Below is a small trained network, with its code and all its weights. Each question gives an input and a class and asks what happens when units are switched off, that is, made to give their printed mean instead of their output.

import numpy as np


def w(rows, s, z=0):
    codes = np.array(rows[::2]) - 128.0
    scale = np.full(codes.shape[1], s)
    scale[-1] = z or s
    return codes * scale


def norm(h):
    return h / np.sqrt((h * h).mean(-1, keepdims=True) + 1e-5)


def f(y):
    return np.maximum(y, 0)


def log_softmax(a):
    a = a - a.max(-1, keepdims=True)
    return a - np.log(np.exp(a).sum(-1, keepdims=True))


def net(x, mask):
    res = np.array(x, float).reshape(1, 4) / 4 @ E
    u = 0
    for l in range(4):
        y = f(norm(res) @ A[l][:, :-1].T + A[l][:, -1])
        res = res + np.where(mask[u : u + 6], y, B[l][:, -1]) @ B[l][:, :-1]
        u += 6
    return log_softmax(norm(res)[-1] @ U[:, :-1].T + U[:, -1])


A, B = {}, {}
E = w([
[53,134,153,80,154,145,127,126],'x0',
[168,163,132,60,129,104,68,173],'x1',
[127,126,126,128,128,129,125,127],'x2',
[122,126,2,74,132,146,104,72],'x3',
],0.0045)
A[0] = w([
[127,110,169,146,100,117,158,164,76],'L0N1',
[151,193,153,92,112,93,36,187,88],'L0N2',
[168,89,105,158,126,106,110,135,3],'L0N3',
[153,172,26,73,156,155,89,89,67],'L0N4',
[114,97,3,100,109,162,123,58,58],'L0N5',
[48,124,155,77,167,144,124,129,135],'L0N6',
],0.0055,0.0034)
B[0] = w([
[127,117,75,162,158,159,89,109,185],'L0N1',
[198,136,170,103,187,150,183,66,225],'L0N2',
[95,139,112,109,135,186,200,124,136],'L0N3',
[93,95,110,103,28,93,61,204,241],'L0N4',
[155,156,110,140,221,142,225,54,254],'L0N5',
[102,227,133,135,106,255,139,103,214],'L0N6',
],0.0056,0.0042)
A[1] = w([
[134,146,195,140,147,137,151,254,47],'L1N1',
[81,151,70,60,12,128,38,112,20],'L1N2',
[88,20,95,89,143,12,70,183,4],'L1N3',
[40,108,166,66,164,142,126,125,172],'L1N4',
[130,144,86,117,114,118,146,99,100],'L1N5',
[55,107,108,220,134,195,135,152,148],'L1N6',
],0.0055,0.0028)
B[1] = w([
[142,123,32,80,121,154,135,43,186],'L1N1',
[188,159,129,140,202,113,109,249,175],'L1N2',
[182,122,253,138,64,122,144,77,133],'L1N3',
[169,235,101,132,89,230,120,106,199],'L1N4',
[116,136,101,123,116,125,164,148,172],'L1N5',
[161,132,95,206,90,62,92,100,254],'L1N6',
],0.0057,0.0043)
A[2] = w([
[140,23,93,71,55,37,109,162,7],'L2N1',
[141,143,66,142,108,109,112,124,202],'L2N2',
[172,19,119,121,206,23,160,133,212],'L2N3',
[77,105,139,209,39,125,68,106,95],'L2N4',
[126,1,103,139,140,21,134,102,68],'L2N5',
[58,163,92,121,101,192,139,124,107],'L2N6',
],0.0078,0.002)
B[2] = w([
[3,206,159,172,23,117,106,76,155],'L2N1',
[92,137,187,145,144,164,138,128,252],'L2N2',
[191,53,151,81,118,17,101,34,236],'L2N3',
[80,162,184,131,78,186,95,247,246],'L2N4',
[71,23,168,46,219,64,185,128,189],'L2N5',
[147,37,134,129,144,42,139,133,251],'L2N6',
],0.0075,0.0043)
A[3] = w([
[138,107,105,59,142,141,94,255,18],'L3N1',
[93,149,33,193,168,167,154,106,2],'L3N2',
[151,133,78,77,122,148,85,250,5],'L3N3',
[83,82,81,173,168,121,179,69,29],'L3N4',
[80,146,117,68,14,57,41,116,7],'L3N5',
[131,35,181,113,149,83,140,154,105],'L3N6',
],0.0075,0.0055)
B[3] = w([
[91,230,88,103,189,78,59,184,157],'L3N1',
[229,162,72,147,48,227,184,253,158],'L3N2',
[43,174,29,47,211,77,77,192,158],'L3N3',
[139,167,79,82,39,181,211,143,206],'L3N4',
[190,186,80,254,43,99,77,61,179],'L3N5',
[63,100,105,118,173,120,80,165,252],'L3N6',
],0.009,0.0043)
U = w([
[17,17,232,155,229,43,22,230,196],'0',
[24,223,228,241,19,228,78,228,42],'1',
[38,26,24,21,148,33,236,20,38],'2',
[221,210,26,128,24,240,243,218,19],'3',
[240,34,211,39,241,15,17,22,99],'4',
[232,242,245,65,219,240,155,29,251],'5',
[184,225,54,225,7,28,36,23,126],'6',
[73,239,29,30,223,71,34,231,188],'7',
],0.012,0.0028)

Each question gives the input, the list of numbers given to net, and the class t.
The units are the neurons (one row each of A and B). Each row of codes is followed by its name. A weight is (code - 128) times the scale printed after its matrix; where a second scale follows, it is the last column's (A, B and U).
mask holds one flag per neuron, layer by layer. A switched-off neuron (its flag False) gives its mean, the last column of its row in B, instead of its output. The means were averaged over made-up inputs and are rounded, as every weight is.
A unit's drop is (log p(t) with every unit on - log p(t) with that unit switched off) / (log p(t) with every unit on - log p(t) with every unit switched off).
The circuit of an input: a set's keep is (log p(t) with only the set's units on - log p(t) with every unit switched off) / (log p(t) with every unit on - log p(t) with every unit switched off). Starting from the 12 units with the biggest drops (on a tie, the unit counted first), units are removed one at a time, each time the one whose removal leaves the highest keep (on an exact tie, the one counted first), for as long as the keep stays at least 0.8.
circuit, biggest first: the units of the circuit, biggest drop first
unit that matters most: the unit with the biggest drop
k most important neurons: the k neurons with the biggest drops, biggest first
top k neurons in layer l: the k neurons of layer l with the biggest drops, biggest first
drop when u is switched off: that unit's drop, to one decimal
input [1,-5,-1,3], class 3: unit that matters most => L0N5
input [-6,0,7,8], class 2: circuit, biggest first => [L0N6; L1N4; L2N5]
input [-5,8,-4,4], class 6: 2 most important neurons => [L0N4; L0N6]
input [1,-1,-8,1], class 3: 2 most important neurons => [L0N5; L2N3]
input [-1,8,-7,0], class 4: circuit, biggest first => [L0N2; L0N6]
input [-1,0,-1,-6], class 0: 3 most important neurons => [L1N4; L0N6; L0N5]
input [-4,-3,8,-8], class 0: 2 most important neurons => [L0N6; L1N4]
input [7,1,2,-4], class 5: circuit, biggest first => [L1N4; L2N4]
input [0,1,2,5], class 6: 4 most important neurons => [L0N6; L1N4; L2N1; L0N4]
input [-4,-6,5,1], class 2: 4 most important neurons => [L0N6; L1N4; L0N4; L3N4]
input [8,-1,-8,-3], class 1: 4 most important neurons => [L0N5; L0N2; L2N3; L1N4]
input [0,5,1,-8], class 4: 2 most important neurons => [L0N6; L1N4]
input [-6,-5,5,4], class 2: 2 most important neurons => [L0N6; L1N4]
input [5,8,4,-3], class 5: circuit, biggest first => [L0N2]
input [-1,8,5,8], class 6: 3 most important neurons => [L0N6; L0N4; L2N1]
input [5,1,-7,-2], class 5: 2 most important neurons => [L2N4; L0N4]
input [-8,-3,-6,5], class 2: 3 most important neurons => [L0N6; L1N4; L0N5]
input [-5,-1,-6,-5], class 0: 3 most important neurons => [L1N4; L0N6; L0N4]
input [-4,2,2,8], class 6: 2 most important neurons => [L2N1; L0N6]
input [-1,6,-4,1], class 6: circuit, biggest first => [L3N5]
input [-6,2,6,-1], class 4: top 2 neurons in layer 0 => [L0N4; L0N6]
input [-7,-2,4,0], class 0: top 4 neurons in layer 0 => [L0N6; L0N5; L0N2; L0N4]
input [-8,8,0,-8], class 4: drop when L0N6 is switched off => 0.4
input [2,-8,-3,1], class 3: drop when L0N4 is switched off => 1.6
input [-1,-5,-3,-8], class 0: drop when L0N6 is switched off => 2.6
input [-7,-7,-8,-7], class 0: drop when L1N4 is switched off => 0.7
input [-1,0,-4,5], class 2: circuit, biggest first => [L0N5]
